Below is a small trained network, with its code and all its weights. Each question gives an input and a target symbol and asks what happens when units are switched off, that is, made to give their printed mean instead of their output.

import numpy as np


def w(rows, s, z=0):
    codes = np.array(rows[::2]) - 128.0
    scale = np.full(codes.shape[1], s)
    scale[-1] = z or s
    return codes * scale


def norm(h):
    return h / np.sqrt((h * h).mean(-1, keepdims=True) + 1e-5)


def f(y):
    return y / 2 * (1 + np.tanh(0.7978845608 * (y + 0.044715 * y**3)))


def softmax(a):
    e = np.exp(a - a.max(-1, keepdims=True))
    return e / e.sum(-1, keepdims=True)


def log_softmax(a):
    a = a - a.max(-1, keepdims=True)
    return a - np.log(np.exp(a).sum(-1, keepdims=True))


def net(x, mask):
    ids = ['αγδεηθπψ'.index(c) for c in x.split()]
    T = len(ids)
    res = E[ids] + P[:T]
    u = 0
    for l in range(2):
        q, k, v = (norm(res) @ M[l].T for M in (Q, K, V))
        z = softmax(np.where(np.tri(T) > 0, q @ k.T / 4**0.5, -1e9)) @ v
        res = res + np.where(mask[u], z, O[l][:, -1]) @ O[l][:, :-1]
        u += 1
        y = f(norm(res) @ A[l][:, :-1].T + A[l][:, -1])
        res = res + np.where(mask[u : u + 4], y, B[l][:, -1]) @ B[l][:, :-1]
        u += 4
    return log_softmax(norm(res)[-1] @ U[:, :-1].T + U[:, -1])


Q, K, V, O, A, B = {}, {}, {}, {}, {}, {}
E = w([
[139,132,97,44,169,143,187,103,188],'α',
[134,166,76,91,121,119,89,114,69],'γ',
[70,94,142,135,146,62,132,88,96],'δ',
[68,148,126,141,98,56,152,113,110],'ε',
[57,139,103,142,146,108,89,174,130],'η',
[110,173,122,79,98,133,81,131,99],'θ',
[108,135,118,177,84,146,136,144,87],'π',
[206,111,86,165,227,110,6,148,128],'ψ',
],0.019)
P = w([
[165,2,134,106,96,159,113,88,120],'0',
[129,154,175,140,125,175,101,62,96],'1',
[138,149,140,135,111,157,78,77,102],'2',
[124,146,155,129,120,156,95,98,98],'3',
[131,149,127,129,106,143,87,108,99],'4',
[125,159,142,127,102,148,106,119,106],'5',
[127,155,138,133,101,141,112,130,105],'6',
[124,158,126,141,102,137,118,137,104],'7',
[120,161,133,138,98,144,132,152,106],'8',
[118,161,121,139,91,134,137,160,120],'9',
[121,172,111,147,88,136,149,170,129],'10',
[128,173,97,141,87,123,159,193,127],'11',
[112,150,124,150,95,129,134,150,127],'12',
],0.0084)
Q[0] = w([
[105,61,160,178,95,48,191,74,141],'0.h1',
[161,23,171,181,234,148,130,192,190],'0.h1',
[104,151,99,57,75,131,18,141,17],'0.h1',
[16,115,100,97,121,1,200,74,139],'0.h1',
],0.009)
K[0] = w([
[125,2,86,85,124,183,112,33,60],'0.h1',
[172,137,195,114,212,152,56,93,132],'0.h1',
[72,138,73,187,126,104,164,219,93],'0.h1',
[72,22,96,66,119,131,128,124,153],'0.h1',
],0.01)
V[0] = w([
[139,152,177,131,1,120,204,45,121],'0.h1',
[164,103,99,184,160,190,108,75,37],'0.h1',
[143,99,163,205,96,186,127,189,120],'0.h1',
[76,153,79,191,46,125,161,158,106],'0.h1',
],0.0074)
O[0] = w([
[111,56,157,95,93,131,196,140,31,3],'0.h1',
[170,62,99,199,154,170,181,140,157,149],'0.h1',
[131,69,91,162,121,190,1,108,129,127],'0.h1',
[50,85,95,121,194,159,208,56,85,248],'0.h1',
],0.0086,0.0053)
A[0] = w([
[29,171,116,206,28,135,142,83,90,252],'0.n1',
[212,89,220,65,207,254,134,17,210,69],'0.n2',
[212,153,189,230,138,76,14,131,111,40],'0.n3',
[25,233,41,179,183,49,25,142,168,173],'0.n4',
],0.0064,0.0027)
B[0] = w([
[152,73,111,127,183,140,83,127,133,191],'0.n1',
[127,95,66,247,56,135,203,90,131,128],'0.n2',
[86,193,131,144,111,94,133,237,27,143],'0.n3',
[164,137,183,61,221,195,148,80,154,254],'0.n4',
],0.011,0.014)
Q[1] = w([
[163,176,122,147,149,189,96,149,173],'1.h1',
[114,70,170,176,90,122,136,152,136],'1.h1',
[146,173,84,98,111,248,139,170,118],'1.h1',
[128,97,130,99,171,215,95,159,78],'1.h1',
],0.013)
K[1] = w([
[116,175,170,132,210,232,152,118,159],'1.h1',
[138,61,202,190,92,117,121,88,124],'1.h1',
[2,203,137,81,246,155,215,89,82],'1.h1',
[42,93,64,113,204,209,93,131,102],'1.h1',
],0.0091)
V[1] = w([
[179,181,183,208,131,142,131,186,184],'1.h1',
[140,145,144,78,60,174,117,166,88],'1.h1',
[184,127,53,115,151,145,159,103,154],'1.h1',
[254,96,157,84,176,133,84,135,124],'1.h1',
],0.0083)
O[1] = w([
[101,102,94,92,175,133,162,170,100,34],'1.h1',
[10,178,130,119,68,140,140,193,148,73],'1.h1',
[138,154,173,162,122,170,196,161,103,199],'1.h1',
[148,144,86,110,135,120,155,180,212,254],'1.h1',
],0.012,0.0065)
A[1] = w([
[121,30,35,252,118,214,60,87,129,111],'1.n1',
[125,56,144,101,158,91,144,117,138,118],'1.n2',
[211,139,95,132,125,143,8,253,114,4],'1.n3',
[174,84,78,158,116,168,226,160,174,46],'1.n4',
],0.0073,0.0016)
B[1] = w([
[142,61,99,92,51,180,171,250,113,252],'1.n1',
[132,238,81,130,104,107,73,143,159,166],'1.n2',
[80,196,34,173,74,106,69,123,71,169],'1.n3',
[114,190,89,199,107,88,138,98,80,161],'1.n4',
],0.013,0.004)
U = w([
[125,126,253,113,164,75,132,211,74,3],'α',
[128,175,146,250,82,171,228,32,159,27],'γ',
[211,86,147,111,97,36,128,116,165,64],'δ',
[48,126,157,120,135,89,102,45,31,165],'ε',
[132,137,146,89,199,180,153,74,178,203],'η',
[36,140,134,121,69,106,115,129,221,149],'θ',
[110,51,122,133,115,187,165,173,96,209],'π',
[73,141,11,108,194,41,122,160,69,81],'ψ',
],0.0059,0.0017)

Each question gives the input, a string of symbols that net reads in full, and the target symbol t.
The units are the heads (4 rows each of Q, K, V and O) and the neurons (one row each of A and B). Each row of codes is followed by its name. A weight is (code - 128) times the scale printed after its matrix; where a second scale follows, it is the last column's (O, A, B and U).
mask holds one flag per unit, layer by layer, with each layer's heads first. A switched-off unit (its flag False) gives its mean, the last column of its rows in O or B, instead of its output. The means were averaged over made-up inputs and are rounded, as every weight is.
A unit's drop is (log p(t) with every unit on - log p(t) with that unit switched off) / (log p(t) with every unit on - log p(t) with every unit switched off).
The circuit of an input: a set's keep is (log p(t) with only the set's units on - log p(t) with every unit switched off) / (log p(t) with every unit on - log p(t) with every unit switched off). Starting from all 10 units, units are removed one at a time, each time the one whose removal leaves the highest keep (on an exact tie, the one counted first), for as long as the keep stays at least 0.8.
units of the circuit, in order: the units of the circuit, biggest drop first
top k neurons: the k neurons with the biggest drops, biggest first
k most important neurons of layer l: the k neurons of layer l with the biggest drops, biggest first
drop of u: that unit's drop, to one decimal
input θ η α α δ, target θ: units of the circuit, in order => (0.h1 0.n4 1.h1)
input ψ δ ε δ η ψ η θ α γ η ε, target ψ: top neuron => (0.n4)
input η ε η η π ε δ ψ η π α θ, target π: top 2 neurons => (0.n4 1.n1)
input γ ε α η η θ γ π δ ε ψ, target ψ: units of the circuit, in order => (1.n3 0.n3)
input α π δ ψ γ, target π: units of the circuit, in order => (0.h1 1.n1)
input ε η η η δ η η η δ γ δ π, target π: top 2 neurons => (1.n1 0.n4)
input θ ψ ε δ η δ η π ε ψ ε, target θ: top 2 neurons => (0.n4 0.n1)
input θ π θ, target π: units of the circuit, in order => (0.h1 1.n1)
input ε ε η γ δ δ, target ε: units of the circuit, in order => (0.h1 0.n4 1.h1)
input α δ ε, target α: 3 most important neurons of layer 0 => (0.n4 0.n2 0.n1)
input η ε α θ α θ, target ε: top 2 neurons => (0.n4 1.n1)
input δ θ θ θ ψ α δ δ δ ψ γ, target γ: top 2 neurons => (0.n4 0.n3)
input γ η ψ ε π η α θ ε, target γ: top 2 neurons => (0.n4 1.n4)
input γ δ γ δ η η δ ε γ δ, target γ: top neuron => (0.n4)
input η δ γ ψ ψ π θ α, target γ: top 3 neurons => (0.n2 0.n4 1.n4)
input η δ θ π γ θ η δ δ γ δ π γ, target π: drop of 0.n4 => 0.2
input θ η γ ε θ θ ε θ, target ε: drop of 0.n4 => 0.4
input α η θ η η ε δ, target α: drop of 0.h1 => 1.1
input ψ θ δ δ η π α η ε ε, target ψ: top 2 neurons => (0.n4 0.n1)
